(in the rows, 128 means zero)
Here are made-up nodes, facts about them, and rows of numbers that follow some of those facts. Name the node behind each unnamed row.

Some nodes and their rows:
deplu: [127 140 101 147 200 121  97 167  78 136 130 141  54 131 140 185 109 154
   9 191 172  50 119 170 140 174  76 131  25  88 175]
fafa: [128 119 130 124 117 142 137 129 131 114 132 139 138 128 114 127 113 130
 119 132 117 120 121 131 123 121 135 128 123 133 123]
gibrek: [144 136 160 122 130 128 143 118 130 123 138 133 164 126 113 149 116 111
 135 138  96 129 132 133 115 153 123 129 151 157 131]
stunon: [129 139 159 113 143 127 127 112 124 133 131 131 164 155 112 144 129 125
 129 107 126 127 127 161 111 163 132 130 152 147 158]
zipam: [149 144 176 124 143 145 116 122 121 137 144 128 174 127 131 119 137 117
 126 127 124 124 112 146 146 151 125 126 163 151 130]
rebol: [132 137 137 133 128 135 120 127 118 131 123 139 122 115 129 111 107 127
 129 131 104 125 115 110 122 125 115 117 133 129 124]
trutan: [122 135 131 129 137 117 119 131 115 140 110 143 113 151 121 119 112 135
 141 108 115 131 113 131  99 142 124 112 124 117 145]
nore: [126 114 123 116 104 148 142 115 138 107 129 143 128 121 123 115 115 133
 133 117 124 128 118 130 114 110 154 131 121 142 115]
tudim: [113 110 121 113 131 130 137 128 145 137 135 122 133 115 128 150 137 125
 133 121 140 118 150 111 134 122 144 122 125 132 108]
flabe: [102 107 100 118 124 130 137 126 141 138 127 125  91 103 148 123 139 129
 127 137 137 134 136 118 143  92 134 144 105 120 130]
didil: [120 121 117 115 119 128 128 124 141 120 138 122 128 116 121 140 141 122
 133 126 136 124 150 114 132 125 136 127 127 126 111]
dagaza: [146 129 123 138 117 131 145 136 127 128 127 131 132 140 141 115 115 129
 134 137 122 137 119 146 131 116 129 143 125 136 120]
gebu: [ 98 111  80  96 159 111 150 145 165 169 109 125  91 126 138 126 145 136
 124  81 116 116 136 121 161 116 153 132  97 106 162]
bogi: [111 109 114 126 119 145 135 126 135 122 125 139  99 119 135 107 112 135
 115 143 121 131 106 134 127  98 136 142 107 127 140]
vekla: [142 130 134 137 129 128 125 141 121 132 123 138 128 146 118 119 113 129
 148 118 112 128 112 129 120 136 122 122 127 129 111]
zuflil: [143 131 125 140 113 134 132 134 123 120 123 143 126 130 122 125 110 133
 130 125 115 122 121 115 116 124 130 111 127 121 108]
befa: [132 124 129 133 122 131 140 131 127 119 125 137 121 125 119 128 104 125
 135 138 102 133 126 120 120 127 111 129 120 132 127]
funu: [134 130 134 139 119 140 116 135 118 128 126 138 129 128 125 113 115 130
 127 118 119 119 109 113 122 124 125 113 131 120 107]
tidrel: [ 59 115  89 182 167 131 159 195 161 145 121  65 161 152 102 156 148 111
  48 135  90  97 184 101 174 103  98  98 179  35 168]

How the nodes are related:
Ξ: refers to; Φ: uses; Σ: is of sort; β: points at
beplok Ξ fusubrer; brige Ξ skaguk; brostenul Ξ tovus; brustas Ξ sufas; degra Ξ flaflege; didil Ξ dagaza; drafo Ξ tudim; dranas Ξ fofo
drupu Ξ regol; falir Ξ troskem; flabe Ξ fule; flasko Ξ getrin; fluril Ξ kleklur; fofo Ξ votrabrim; fule Ξ drafo; fusubrer Ξ rineplo
gebu Ξ leles; gitre Ξ sesorek; grutride Ξ klabir; gudol Ξ sagram; gugu Ξ beplok; klabir Ξ gudol; klokli Ξ drubron; klupek Ξ popen
kodres Ξ bramom; koplon Ξ pladru; lasta Ξ klupek; latra Ξ stuzorem; leles Ξ tidrel; maku Ξ koton; mistas Ξ didil; mokas Ξ mozek
naska Ξ patram; nusko Ξ plakom; nutek Ξ skofisos; pinol Ξ deplu; pladru Ξ degra; plakom Ξ groskas; pliklak Ξ donu; plufar Ξ putiba
pozuk Ξ rupor; putiba Ξ guben; rastefe Ξ vasker; rava Ξ sizo; regol Ξ ziplan; rizines Ξ bogi; rupor Ξ stiros; savar Ξ nutek
skaguk Ξ zipam; skeklis Ξ klokli; stefi Ξ befa; stidres Ξ fluril; stiros Ξ klutustin; stubru Ξ gebu; stuzorem Ξ zami; tidrel Ξ gripotra
trekopus Ξ koplon; trogruk Ξ mokas; trovustak Ξ kodres; tudim Ξ plokun; vasker Ξ tevo; vura Ξ naska; ziplan Ξ gugu; beplok Φ rava
beskal Φ komom; beva Φ nore; bobrogris Φ vasker; brostenul Φ zusir; brotram Φ trogor; bruplim Φ sesorek; brustas Φ poklu; budremil Φ guben
dagaza Φ gebral; diba Φ fule; didil Φ maku; donu Φ drubron; fafa Φ tadrubur; falir Φ didil; flasko Φ kiflal; flufe Φ deplu
flunu Φ trovustak; fluril Φ budremil; fule Φ klutustin; fusubrer Φ sizo; gibrek Φ sodren; gire Φ tovus; gitre Φ plufar; gripotra Φ notal
grofler Φ drezen; groskas Φ troskem; grubrik Φ brotram; grutride Φ koton; guben Φ patram; gudol Φ diba; gugu Φ leles; kiplis Φ klupek
kliduk Φ zegal; klupek Φ tudim; klutustin Φ beplok; kodres Φ stiros; koplon Φ mokas; koton Φ naska; lasta Φ plakom; maku Φ latra
meskul Φ dagaza; miklofli Φ skofisos; mistas Φ rupor; mokas Φ bramom; nagraru Φ vemomas; naska Φ tidrel; nore Φ rizines; notal Φ gire
nusko Φ fafa; pigror Φ tumel; pinol Φ pladru; plakom Φ fluril; plokun Φ sagram; plufar Φ beva; plusko Φ rastefe; poklu Φ zogekla
pozuk Φ vura; putiba Φ stefi; rastefe Φ stuzorem; regol Φ kemin; rineplo Φ gitre; rupor Φ koplon; sesorek Φ nutek; sizo Φ mistas
skaguk Φ mozek; skeklis Φ plokun; sodren Φ skeklis; stefi Φ dobos; stunon Φ pigror; stuzorem Φ beskal; sufas Φ ziplan; tasku Φ stidres
tevo Φ brostenul; tidrel Φ gripotra; tovus Φ flufe; trogor Φ zadrotin; trogruk Φ gebu; troskem Φ malodra; trovustak Φ miklofli; trubram Φ vekla
tudim Φ flabe; vasker Φ rineplo; vekla Φ meskul; vemomas Φ trekopus; voni Φ flasko; votrabrim Φ stubru; vura Φ groskas; zegal Φ bogi
zipam Φ brige; ziplan Φ gudol; zusir Φ pinol; befa Σ a; beplok Σ a; beskal Σ b; beva Σ a; bobrogris Σ a
bogi Σ a; bramom Σ c; brige Σ c; brostenul Σ a; broston Σ d; brotram Σ b; bruplim Σ a; brustas Σ c
budremil Σ b; buratur Σ c; buvos Σ d; dagaza Σ a; degra Σ d; deplu Σ d; diba Σ a; didil Σ b
dobos Σ a; donu Σ c; drafo Σ a; dranas Σ d; drezen Σ b; drubron Σ c; drupu Σ a; fafa Σ b
falir Σ a; flabe Σ a; flaflege Σ a; flasko Σ d; flufe Σ a; flunu Σ d; fluril Σ a; fofo Σ a
fule Σ b; funu Σ b; fusubrer Σ c; gebral Σ a; gebu Σ d; getrin Σ d; gibrek Σ a; gire Σ b
gitre Σ a; gripotra Σ b; grofler Σ c; groskas Σ a; grubrik Σ b; grutride Σ a; guben Σ b; gudol Σ d
gugu Σ b; gusum Σ a; kavol Σ c; kemin Σ d; kiflal Σ c; kiplis Σ a; klabir Σ a; kleklur Σ b
kliduk Σ a; klokli Σ d; klupek Σ a; klutustin Σ b; kodres Σ c; komom Σ c; koplon Σ b; koton Σ a
lasta Σ b; latra Σ c; leles Σ a; letrul Σ d; maku Σ a; malodra Σ d; meskul Σ b; meste Σ a
miklofli Σ a; mistas Σ b; mokas Σ a; mozek Σ b; nagraru Σ b; naska Σ b; nore Σ b; notal Σ a
nusko Σ a; nutek Σ a; patram Σ b; pigror Σ b; pinol Σ a; pladru Σ b; plakom Σ b; plegrem Σ a
pliklak Σ c; plokun Σ b; plufar Σ c; plusko Σ a; poklu Σ a; popen Σ a; pozuk Σ a; putiba Σ d
rastefe Σ a; rava Σ b; rebol Σ a; regol Σ a; rineplo Σ b; rizines Σ a; rupor Σ c; sagram Σ b
savar Σ a; sesorek Σ a; sizo Σ a; skaguk Σ d; skeklis Σ a; skofisos Σ d; sodren Σ b; stefi Σ a
stidres Σ d; stiros Σ c; stubru Σ a; stunon Σ d; stuzorem Σ a; sufas Σ d; tadrubur Σ d; tasku Σ b
tevo Σ a; tidrel Σ b; tovus Σ c; traskom Σ b; trekopus Σ a; trogor Σ d; trogruk Σ a; troskem Σ a
trovustak Σ a; trubram Σ b; trutan Σ d; tudim Σ b; tumel Σ a; vasker Σ d; vekla Σ c; vemomas Σ d
voni Σ a; votrabrim Σ b; vura Σ c; zadrotin Σ a; zami Σ b; zegal Σ c; zipam Σ a; ziplan Σ c
zisin Σ a; zogekla Σ b; zuflil Σ b; zusir Σ d; zutrus Σ c; befa β rizines; befa β plusko; beskal β savar
bobrogris β koton; bobrogris β buvos; bobrogris β zipam; bobrogris β lasta; brige β savar; brige β beskal; broston β zegal; broston β bramom
brotram β drupu; buratur β dobos; buratur β drubron; buvos β meste; buvos β nutek; dagaza β rineplo; dobos β koton; dobos β savar
drafo β kliduk; dranas β rineplo; dranas β fule; dranas β trekopus; drezen β klabir; drezen β pliklak; drubron β zipam; flunu β stunon
flunu β kavol; fluril β plusko; fofo β gripotra; fofo β zadrotin; funu β klabir; funu β pliklak; funu β dobos; gebral β drubron
gire β stunon; gripotra β funu; grofler β meste; groskas β klabir; groskas β lasta; grubrik β kemin; grubrik β zipam; gugu β getrin
gugu β zusir; gusum β vemomas; gusum β drubron; kavol β naska; kavol β nutek; kemin β flaflege; kemin β dobos; kiflal β leles
kiflal β grofler; kliduk β zusir; kliduk β rava; klokli β buratur; klokli β zisin; kodres β trekopus; kodres β leles; kodres β drubron
komom β rebol; komom β fluril; komom β pliklak; koplon β zogekla; lasta β savar; lasta β letrul; lasta β nagraru; latra β plegrem
leles β pinol; letrul β traskom; meste β zipam; mistas β gusum; mistas β lasta; mistas β sagram; mokas β koton; mokas β buvos
mokas β pozuk; naska β zusir; naska β letrul; nusko β tasku; nutek β rineplo; pigror β koton; pinol β sufas; pinol β flufe
plakom β gebral; plakom β zusir; plakom β zipam; plegrem β gripotra; plegrem β sesorek; plegrem β mistas; pliklak β flaflege; pliklak β drubron
plufar β sufas; plufar β drezen; plufar β nagraru; rastefe β tasku; rastefe β dobos; rebol β plegrem; rebol β grutride; rebol β klabir
rineplo β koton; sagram β beskal; sagram β nagraru; savar β zipam; savar β klabir; skeklis β pigror; skofisos β vemomas; stiros β dobos
stubru β pliklak; stuzorem β savar; stuzorem β klabir; sufas β gebral; sufas β drubron; tasku β kleklur; tasku β letrul; tevo β gripotra
traskom β klabir; traskom β nagraru; trutan β rebol; vekla β pliklak; vemomas β rineplo; vemomas β pliklak; zami β funu; zisin β flaflege
zisin β bramom; zisin β drubron; zogekla β savar; zogekla β traskom; zuflil β drezen; zuflil β zadrotin; zutrus β funu; zutrus β pliklak

Rows to name:
No name comes twice in this set of rows, the named rows included.
[118 118 131 118 132 123 131 122 129 133 119 138 118 148 116 121 118 131
 129 118 130 128 118 150 106 139 135 131 117 132 154] => trogor
[121 114  79 109 154 126 157 162 180 176 125 124 111 107 153 118 152 123
 127  93 102 117 133 117 202  97 156 137 101 112 132] => leles
[116 128 137 119 140 128 122 120 121 131 117 138 130 147 126 125 127 138
 121 114 138 131 118 160 114 136 140 133 133 135 158] => getrin
[151 135 126 140 134 102 135 144 132 137 130 115 153 148 120 154 140 115
 166 123 131 135 159 129 134 155 118 124 139 138 104] => kodres
[103  99 109 108 111 139 125 111 152 133 129 131  87 100 141  92 144 130
 142 127 132 141 111 115 133  91 146 139  97 134 123] => rizines
[144 134 106 130 117 113 141 126 132 130 120 122 123 117 158 131 135 131
 154 131 137 151 144 124 140 114 128 142 127 133 119] => mokas
[138 167 123 115 102 106 120 102 138  93 148 108 150 122 101 130 177 113
 137 143 113 145 150 112 139 171 102 130 133 142 140] => regol
[148 141 110 129 115 118 139 133 128 123 124 125 138 124 145 145 133 128
 148 114 153 134 151 118 146 121 136 125 133 124 104] => plakom
[111 137 125 178 170 133 123 171 100 122 136 107 122 133 112 172 115 124
  29 199 126  87 144 137 140 144  68 122 116  85 165] => notal
[149 162 147 121 126 118 117 111 119 132 134 127 174 116 130 153 137 119
 142 104 140 129 146 104 136 151 137 104 165 135 105] => lasta
[ 58 103 146 220 145 151 130 178 135 128 125  51 178 180 109 100 151 110
  54 172 106 139 145 135 148  80  89 115 233  37 182] => koton
[ 53 123 104 217 132 125 137 170 129 115 110  51 176 170 119 143 151 122
  56 153 135 138 183 104 142  85  89 105 219  30 169] => naska
[138 132 129 129 138 119 126 130 119 136 116 133 133 158 138 123 124 135
 132 113 141 136 117 166 125 134 139 137 135 127 152] => buvos
[123 118 105 144 115 130 127 138 126 127 108 143  81 138 134  94 102 145
 136 121 121 129 105 122 116 100 130 123 101 113 119] => komom

Now the same nodes, written a new way:
Some rows with their names:
falir: [134 139 139 112 118 125 161 126 153 117  91 116 144 121 129 167 127 125
 148 134 131 150 145 155 148 145 117 142 114 114 120 132 126 137 124  98
 107  95  97]
troskem: [134 123 134 134 140 121 139 113 108 134 112 131 114 107 102 144 140 120
 122 129 132 123 146 131 132 137 113 133 118 107 120 133 125 133 112 136
 133 122 126]
pigror: [139 136 111 114 117 130 143 108  83 122 136 116 140 138 132 112 122 141
 154 130 130 149  75 122 117 127 110 114  91 146 113 109 149 109 141 139
 138 159 124]
lasta: [126 129 124  98 145 110 146 159 176 111 106 137 175 128 160 149 128 130
 151 134 104 133 145 141 116 139 132 142 145 119 104 143 111 136 124  91
 129 108 100]
nagraru: [142 146 138  86 134 129 165 131 114 115 105 123 142 107 127 146 128 111
 166 154 138 158 102 137 125 144 102 129  97 124 114 133 122 118 131  97
 115 130 115]
sagram: [126  97 130 169 191 111  90 130 113 152 129 158 108 124 125 118 158 113
  97 112 107  94 160  95 107 124 120 132 128 117 120 154 117 139  94 157
 164 131 145]
klupek: [132 124 136 142 129 132 119 125 146 128 117 120 121 145 135 143 124 128
 120 121 133 122 144 142 148 136 116 142 101 128 133 118 137 139 120 119
 117  89 104]
popen: [128 128 132 127 123 120 133 118 112 128 121 124 115 117 101 134 132 129
 123 128 139 125 131 131 128 137 121 124 137 113 131 126 122 120 130 137
 121 133 139]
notal: [130 131 131 128 129 127 134 122 112 127 116 123 115 119 101 129 132 124
 125 129 135 130 131 134 126 136 118 127 123 112 133 124 120 121 125 141
 124 130 131]
patram: [126 104 134 164 170 125  96 120 105 147 137 140  98 131 123 104 143 116
  93 124 128 107 131 107 119 120 112 115 121 128 132 141 131 126 113 154
 148 143 152]
naska: [130 121 128 129 143 122 111 134 146 123 127 135 144 157 161 128 119 133
 132 124 117 133 127 127 131 126 127 135 115 145 114 133 139 136 123 117
 128 112 104]
flabe: [124 121 150 180 136 120  93 117 121 143 145 127  97 156 131 120 134 130
  97 104 137  92 132 124 147 132 132 144  89 150 134 116 153 134 111 153
 126 106 105]
leles: [111 114 151 166 130 126  78 127 128 138 154 129 105 185 146 117 136 144
 104  86 131  93 119 120 139 122 151 147 111 159 131 113 154 126 114 154
 118 110 100]
kemin: [133 119 127 168 139 133 115 111 102 138 149 151 101 125 120 117 147 116
 114 110 116 117 120  98 122 111 129 122 117 135 137 129 146 133 100 160
 150 138 149]
pliklak: [122 138 147 110 125 140 105 120 138 140 139 141 125 141 158 142 138 122
 128 123 118 155 141 126 152 118 154 140 145 128 127 139 135 140 139 122
 120 121 124]
latra: [133 118 138 167 150 128  84 113 122 138 143 142 107 159 152 121 134 123
 103 109 105 106 129 119 149 122 127 140  77 142 133 119 155 141 106 147
 143 106 112]
trogruk: [132 129 138 113 121 124 154 125 164 114  96 121 146 127 133 166 121 128
 147 132 131 141 148 159 148 146 121 147 120 122 116 128 130 139 123  93
 105  86  93]
rineplo: [140 124  87 133 144  98 143 109 106 141 123 135 151 118 129 113 113 142
 134 140 122 132 138 132 112 126 124 116 143 134 104 154 136 128 145 143
 170 163 135]
skofisos: [121 129 107 141  95 147 106 130 105 132 180 128 111 130 113  73 121 143
 118 117 136 110  82 104 111 104 153  99 154 148 156 108 134 113 147 159
 140 177 177]

Name these rows:
No name comes twice in this set of rows, the named rows included.
[138 113 136 181 129 142 111 111 124 130 144 138  97 149 142 115 130 106
 120 114 119 115 103 118 153 116 117 130  59 165 151 100 168 142 101 140
 127  99 114] => stidres
[120 144 103  84  75 137 189 147 144 107 136 116 162 114 114 118 112 143
 168 142 144 153  95 136  99 121 153 107 181 128 136 122 107 110 165  94
 113 167 156] => flunu
[116 114 117 137  93 137 133 156 168 120 151 111 134 154 135 100 109 140
 128 125 135 118 106 129 128 115 149 111 156 152 150 116 130 124 144 104
 111 126 132] => gudol
[114 105 147 147 174 116  71 127 128 163 150 158 112 122 134 100 161 111
 103 126  98 102 153 111 112 119 154 124 148 104 144 154 112 133 124 166
 163 155 171] => drezen
[127 127 124 155 136 130  74 138 131 124 158 134 122 153 161 109 122 137
 103 109 103  90 121 113 128 122 133 134  95 147 138 100 139 129 113 161
 137 119 124] => brige
[116 107 118  98 132 104 170 139 157 138  98 129 160 103  98 152 132 142
 130 135 120 128 181 139  99 133 151 130 222  83 110 174  81 130 138 111
 137 143 140] => tevo
[131 145 132  93 100 137 160 141 147 108 114 103 153 134 144 141 103 130
 155 143 141 147 106 151 140 139 128 127 117 134 127 114 130 122 152  87
 101 118 107] => brustas
[116 162 113 115  93 153  82 131  89 140 184 126 100 137 110  94 113 152
  93 107 148 134 113  82 119 105 157 114 177 139 136 117 117 119 149 169
 120 160 166] => gebral
[131 140 109  87 107 119 175 136 128 114 105 128 158 106 108 154 121 151
 151 135 132 149 138 134 106 137 133 133 172 106 103 141 100 121 141 115
 126 138 126] => bobrogris
[135 150 126  81 136 129 164 138 122 117 107 134 153 105 128 151 127 127
 154 148 137 166 118 125 113 135 116 137 140 117  98 142 112 120 132  99
 119 131 118] => grubrik
[154 197 105 115 113 117 149 138 162 114 117 115 173  96 155 145  76 103
 150 175 138 167 148 155 162 144 121 130  84 136 124 123 142 156 154  98
 138 111 101] => fusubrer
[113 138 135  94  99 140 118 128 118 132 151 125 141 128 131 105 124 133
 142 137 124 130 107 132 118 121 162 114 161 119 144 126 116 111 170 139
 125 173 159] => vekla
[159 214  79 124 131 100 137 146 185 125 132 130 199  81 172 134  53 104
 142 187 122 182 166 158 161 138 130 136 109 144 117 142 136 171 162  90
 162 113 100] => gugu
[131 125 131 156 134 129 101 110  92 140 143 126  93 126 104 114 137 125
 105 116 129 102 124 116 131 128 118 125 101 127 142 114 139 122 115 165
 137 132 142] => zadrotin

